Below are the code and all the weights of a small trained network. Each question names an input and a target symbol and asks about switching units off, where a switched-off unit gives its printed mean instead of its output.

import numpy as np


def w(rows, s, z=0):
    codes = np.array(rows[::2]) - 128.0
    scale = np.full(codes.shape[1], s)
    scale[-1] = z or s
    return codes * scale


def f(y):
    return np.maximum(y, 0)


def softmax(a):
    e = np.exp(a - a.max(-1, keepdims=True))
    return e / e.sum(-1, keepdims=True)


def log_softmax(a):
    a = a - a.max(-1, keepdims=True)
    return a - np.log(np.exp(a).sum(-1, keepdims=True))


def net(x, mask):
    ids = ['ΓΔΦβετψω'.index(c) for c in x.split()]
    T = len(ids)
    res = E[ids] + P[:T]
    u = 0
    for l in range(3):
        q, k, v = (res @ M[l].T for M in (Q, K, V))
        z = softmax(np.where(np.tri(T) > 0, q @ k.T / 2**0.5, -1e9)) @ v
        res = res + np.where(mask[u], z, O[l][:, -1]) @ O[l][:, :-1]
        u += 1
        y = f(res @ A[l][:, :-1].T + A[l][:, -1])
        res = res + np.where(mask[u : u + 4], y, B[l][:, -1]) @ B[l][:, :-1]
        u += 4
    return log_softmax(res[-1] @ U[:, :-1].T + U[:, -1])


Q, K, V, O, A, B = {}, {}, {}, {}, {}, {}
E = w([
[109,82,164,104,174,132,137,144,94,108,184,127],'Γ',
[109,72,77,141,75,169,103,161,122,142,99,207],'Δ',
[42,171,94,117,154,130,2,98,148,63,91,169],'Φ',
[62,115,73,93,139,160,123,122,150,130,134,83],'β',
[171,147,158,171,110,193,135,107,34,74,112,140],'ε',
[192,96,190,179,174,180,161,136,166,72,111,110],'τ',
[156,141,164,140,122,121,116,239,170,77,104,131],'ψ',
[95,175,99,208,146,48,118,94,98,154,121,122],'ω',
],0.022)
P = w([
[250,157,111,100,134,204,38,235,142,182,100,163],'0',
[187,225,107,151,174,130,126,181,141,138,202,116],'1',
[124,211,99,152,178,107,112,165,130,103,131,136],'2',
[118,167,108,150,157,91,124,163,122,79,110,99],'3',
[115,153,132,158,144,80,196,132,105,73,127,69],'4',
[68,134,121,147,127,78,122,152,113,52,40,95],'5',
[53,111,130,159,109,44,152,163,90,58,46,90],'6',
],0.011)
Q[0] = w([
[190,195,95,188,157,137,111,168,103,109,151,142],'L0H1',
[139,98,121,238,116,77,137,167,93,3,110,126],'L0H1',
],0.0072)
K[0] = w([
[139,143,147,254,160,91,90,152,120,222,88,73],'L0H1',
[116,80,63,140,129,15,228,130,72,6,1,81],'L0H1',
],0.0052)
V[0] = w([
[171,151,179,112,112,153,95,134,123,151,150,138],'L0H1',
[161,197,52,168,163,150,143,139,115,255,95,14],'L0H1',
],0.0063)
O[0] = w([
[92,123,44,226,187,132,101,164,137,110,164,111,64],'L0H1',
[35,128,145,41,195,173,120,72,77,25,56,254,249],'L0H1',
],0.013,0.0011)
A[0] = w([
[106,173,154,104,124,112,142,186,163,135,96,125,250],'L0N1',
[146,3,171,67,161,142,130,136,116,186,155,172,213],'L0N2',
[154,118,8,131,58,178,159,120,177,135,134,149,167],'L0N3',
[115,97,186,118,181,112,179,193,233,70,97,124,60],'L0N4',
],0.0072,0.0013)
B[0] = w([
[197,98,109,84,125,139,95,142,109,16,135,49,216],'L0N1',
[119,21,136,153,219,87,80,166,119,65,175,120,174],'L0N2',
[80,164,246,104,236,107,148,95,178,24,194,115,173],'L0N3',
[84,174,163,146,90,101,201,172,124,215,110,199,255],'L0N4',
],0.011,0.0056)
Q[1] = w([
[39,161,158,108,173,92,168,207,98,2,115,35],'L1H1',
[113,97,156,117,71,70,140,153,184,111,89,107],'L1H1',
],0.0085)
K[1] = w([
[161,125,189,134,5,62,231,82,64,83,26,102],'L1H1',
[96,48,155,179,68,2,149,48,130,109,120,3],'L1H1',
],0.0054)
V[1] = w([
[45,97,121,74,166,4,112,128,169,94,108,79],'L1H1',
[193,236,206,141,100,10,172,118,97,141,5,155],'L1H1',
],0.0036)
O[1] = w([
[109,106,152,108,164,26,78,17,169,169,15,58,168],'L1H1',
[87,255,56,169,186,223,82,206,93,160,106,97,254],'L1H1',
],0.0097,0.0038)
A[1] = w([
[161,111,149,124,233,71,121,179,168,18,183,118,222],'L1N1',
[140,64,130,114,145,119,161,185,142,63,78,100,125],'L1N2',
[150,116,97,110,132,208,160,104,253,120,172,44,2],'L1N3',
[51,110,76,83,78,148,124,162,237,96,209,141,162],'L1N4',
],0.0051,0.0033)
B[1] = w([
[150,175,109,53,140,129,140,136,179,143,154,108,252],'L1N1',
[174,166,142,84,119,200,106,195,23,172,168,127,178],'L1N2',
[162,131,188,97,125,165,106,65,113,32,143,166,136],'L1N3',
[190,134,151,123,164,154,250,102,127,102,136,86,175],'L1N4',
],0.011,0.012)
Q[2] = w([
[117,67,215,95,84,39,80,99,117,78,132,133],'L2H1',
[139,130,188,89,197,127,137,187,41,69,79,2],'L2H1',
],0.0065)
K[2] = w([
[76,3,57,112,200,232,75,27,162,136,232,84],'L2H1',
[114,151,194,203,62,129,179,53,45,124,62,21],'L2H1',
],0.0052)
V[2] = w([
[117,179,32,42,112,115,250,160,128,107,85,49],'L2H1',
[160,112,73,163,136,155,191,105,253,226,42,206],'L2H1',
],0.0048)
O[2] = w([
[182,182,39,148,80,38,163,172,70,212,35,185,252],'L2H1',
[154,254,142,110,34,203,165,118,81,159,184,76,67],'L2H1',
],0.0091,0.013)
A[2] = w([
[63,134,124,117,160,141,162,116,63,107,100,160,124],'L2N1',
[68,247,125,177,168,130,126,100,74,151,126,108,170],'L2N2',
[141,161,188,158,106,125,143,162,58,137,165,169,251],'L2N3',
[188,142,158,64,154,87,100,92,237,255,85,85,217],'L2N4',
],0.0061,0.0025)
B[2] = w([
[80,115,144,253,144,174,122,188,182,144,210,191,201],'L2N1',
[167,87,154,107,156,208,113,144,128,161,118,183,255],'L2N2',
[123,98,157,89,158,177,179,45,118,64,151,105,203],'L2N3',
[53,163,153,153,192,100,90,73,89,162,131,113,229],'L2N4',
],0.011,0.013)
U = w([
[178,63,148,111,98,152,104,158,173,189,178,171,98],'Γ',
[173,128,150,110,205,169,128,150,108,89,122,153,129],'Δ',
[121,171,185,194,131,146,108,166,174,144,183,88,4],'Φ',
[56,121,134,37,89,133,174,110,54,111,112,204,113],'β',
[126,48,114,132,120,151,161,190,151,34,128,124,204],'ε',
[121,128,139,71,106,229,129,111,108,156,141,121,59],'τ',
[112,150,81,143,147,155,171,165,100,138,139,140,220],'ψ',
[2,116,172,123,87,176,124,212,101,155,149,143,156],'ω',
],0.0062,0.0028)

Each question gives the input, a string of symbols that net reads in full, and the target symbol t.
The units are the heads (2 rows each of Q, K, V and O) and the neurons (one row each of A and B). Each row of codes is followed by its name. A weight is (code - 128) times the scale printed after its matrix; where a second scale follows, it is the last column's (O, A, B and U).
mask holds one flag per unit, layer by layer, with each layer's heads first. A switched-off unit (its flag False) gives its mean, the last column of its rows in O or B, instead of its output. The means were averaged over made-up inputs and are rounded, as every weight is.
A unit's drop is (log p(t) with every unit on - log p(t) with that unit switched off) / (log p(t) with every unit on - log p(t) with every unit switched off).
The circuit of an input: a set's keep is (log p(t) with only the set's units on - log p(t) with every unit switched off) / (log p(t) with every unit on - log p(t) with every unit switched off). Starting from the 12 units with the biggest drops (on a tie, the unit counted first), units are removed one at a time, each time the one whose removal leaves the highest keep (on an exact tie, the one counted first), for as long as the keep stays at least 0.8.
circuit, biggest first: the units of the circuit, biggest drop first
k most important neurons: the k neurons with the biggest drops, biggest first
k most important neurons of layer l: the k neurons of layer l with the biggest drops, biggest first
input Γ Φ Φ ω ψ, target ω: circuit, biggest first : [L0N4, L2N1, L0H1]
input ψ ω ε, target ω: 2 most important neurons of layer 1 : [L1N1, L1N4]
input Γ τ Δ, target τ: 2 most important neurons : [L0N3, L0N4]
input β ψ Δ τ β ω β, target ω: 4 most important neurons : [L2N1, L1N1, L1N4, L2N3]
input Γ β Φ, target β: 2 most important neurons : [L0N4, L2N1]
input τ β ω Φ β Γ, target β: most important neuron of layer 2 : [L2N1]
input ω Φ Γ Γ τ ψ Φ, target ψ: circuit, biggest first : [L1H1, L0N4, L2H1]
input Δ Γ ω, target ω: circuit, biggest first : [L2N1, L0H1]
input ε Γ τ β, target τ: circuit, biggest first : [L2H1, L0N4, L2N2, L0N2]
input ω β Δ, target ω: 2 most important neurons of layer 0 : [L0N1, L0N2]
input Γ Φ Γ ε ψ, target ψ: circuit, biggest first : [L0N4, L2H1, L1H1]
input Δ Φ Φ Φ Φ Δ, target Φ: circuit, biggest first : [L0H1, L0N3]
input Φ ω ε Γ Γ ω, target ω: circuit, biggest first : [L2N1, L0H1, L1N1]
input β Δ Φ, target β: 3 most important neurons of layer 2 : [L2N1, L2N2, L2N4]
input Δ Γ Φ β ψ ω ε, target ω: 4 most important neurons : [L2N1, L1N1, L1N4, L0N1]
input Δ β β β Δ, target β: circuit, biggest first : [L1H1, L0H1]
input Γ Γ Φ, target Φ: circuit, biggest first : [L0H1, L1H1, L2N2]
input ε τ ε ω τ ψ, target ω: circuit, biggest first : [L0N4]
input Γ ε β, target ε: 2 most important neurons : [L2N4, L2N2]
input β τ τ ε Γ Δ, target ε: circuit, biggest first : [L2N4, L2H1]
input τ Φ Γ β ω Φ, target ω: circuit, biggest first : [L2N1, L1H1, L0H1]
input β β ε Γ β, target ε: circuit, biggest first : [L2N4, L2H1, L1H1]
input ε ψ Γ Φ Γ β, target β: 2 most important neurons : [L0N2, L2N1]
input β β Δ, target β: 3 most important neurons : [L1N1, L2N2, L0N3]
input τ β ω β, target ω: 4 most important neurons : [L2N1, L1N1, L2N3, L1N4]
input Γ β ψ τ Γ Γ ψ, target ψ: 2 most important neurons : [L0N1, L0N4]
